[111 129 152 154 145 123 125 143 136 132 119 102]
Give the third entry from the left.
A: 152
Give the fourth entry.
A: 154
The entry just right of 143: 136
Give the entry just left of 119.
A: 132

[[132 120 128 112 125 131 125 137]
 [130 127 124 127 128 133 136 135]
 [137 122 107 120 114 123 127 139]
 [128 123 127 130 146 148 143 134]
 [132 120 123 116 142 145 133 126]
 [126 130 110 139 117 124 126 117]
 [142 116 131 125 125 130 129 129]
 [134 116 135 126 140 144 137 127]
 [137 114 121 116 120 131 130 126]
 [135 115 121 124 119 126 118 141]]
Counting starts at 0.
The entry in the top-left corner?
Answer: 132
The entry at row 0, column 1 is 120
The smallest entry: 107
The entry at row 0, column 2 is 128
The entry in the top-right corner?
Answer: 137
The bottom entry of the column that holds the largest entry: 126
The entry just left of the smallest entry?
Answer: 122
The entry in the bottom-right corner -> 141
The entry in row 1 and column 2?
Answer: 124
The bottom-left entry?
Answer: 135
The entry at row 1, column 0 -> 130
The entry at row 2, column 0 -> 137

[[128 109 127 133 140 124 141 141 116 125]
 [146 111 101 155  98 141 125 118 108 105]
 [116 111 133 129 143 110 136 143 113 137]]
Counting starts at 0.
The entry just left of the smallest entry? 155
The top entry of the column that holds the largest entry? 133
The entry in row 0 and column 1: 109
The entry in row 1 and column 0? 146
The entry in row 1 and column 1? 111
The entry just left of 109? 128
The entry in row 2 and column 2: 133
The entry just right of 113: 137
The smallest entry: 98
The entry in row 2 and column 1? 111

a =
134  106  128  124
130  125  128  157
157  127  127  131
118  110  129  127
128  102  128  115
130  126  128  155
126  116  127  122
125  128  127  104
130  122  129  121
103  135  130  135
128  119  127  122
122  151  129  145
130  130  128  102
The entry directly below 121: 135
The 3rd entry on the main diagonal: 127
Report the third entry on the diagonal from the top-right corner.
Answer: 127
The largest entry in the first row: 134
Report the entry in the bottom-left corner.
Answer: 130
The top-right entry -> 124
Report the third entry from the end, reading row by row.
Answer: 130
The entry directly below 134: 130
Report the second entry in reading order.
Answer: 106
Report the second entry on the main diagonal.
Answer: 125
The smallest entry in the last column: 102
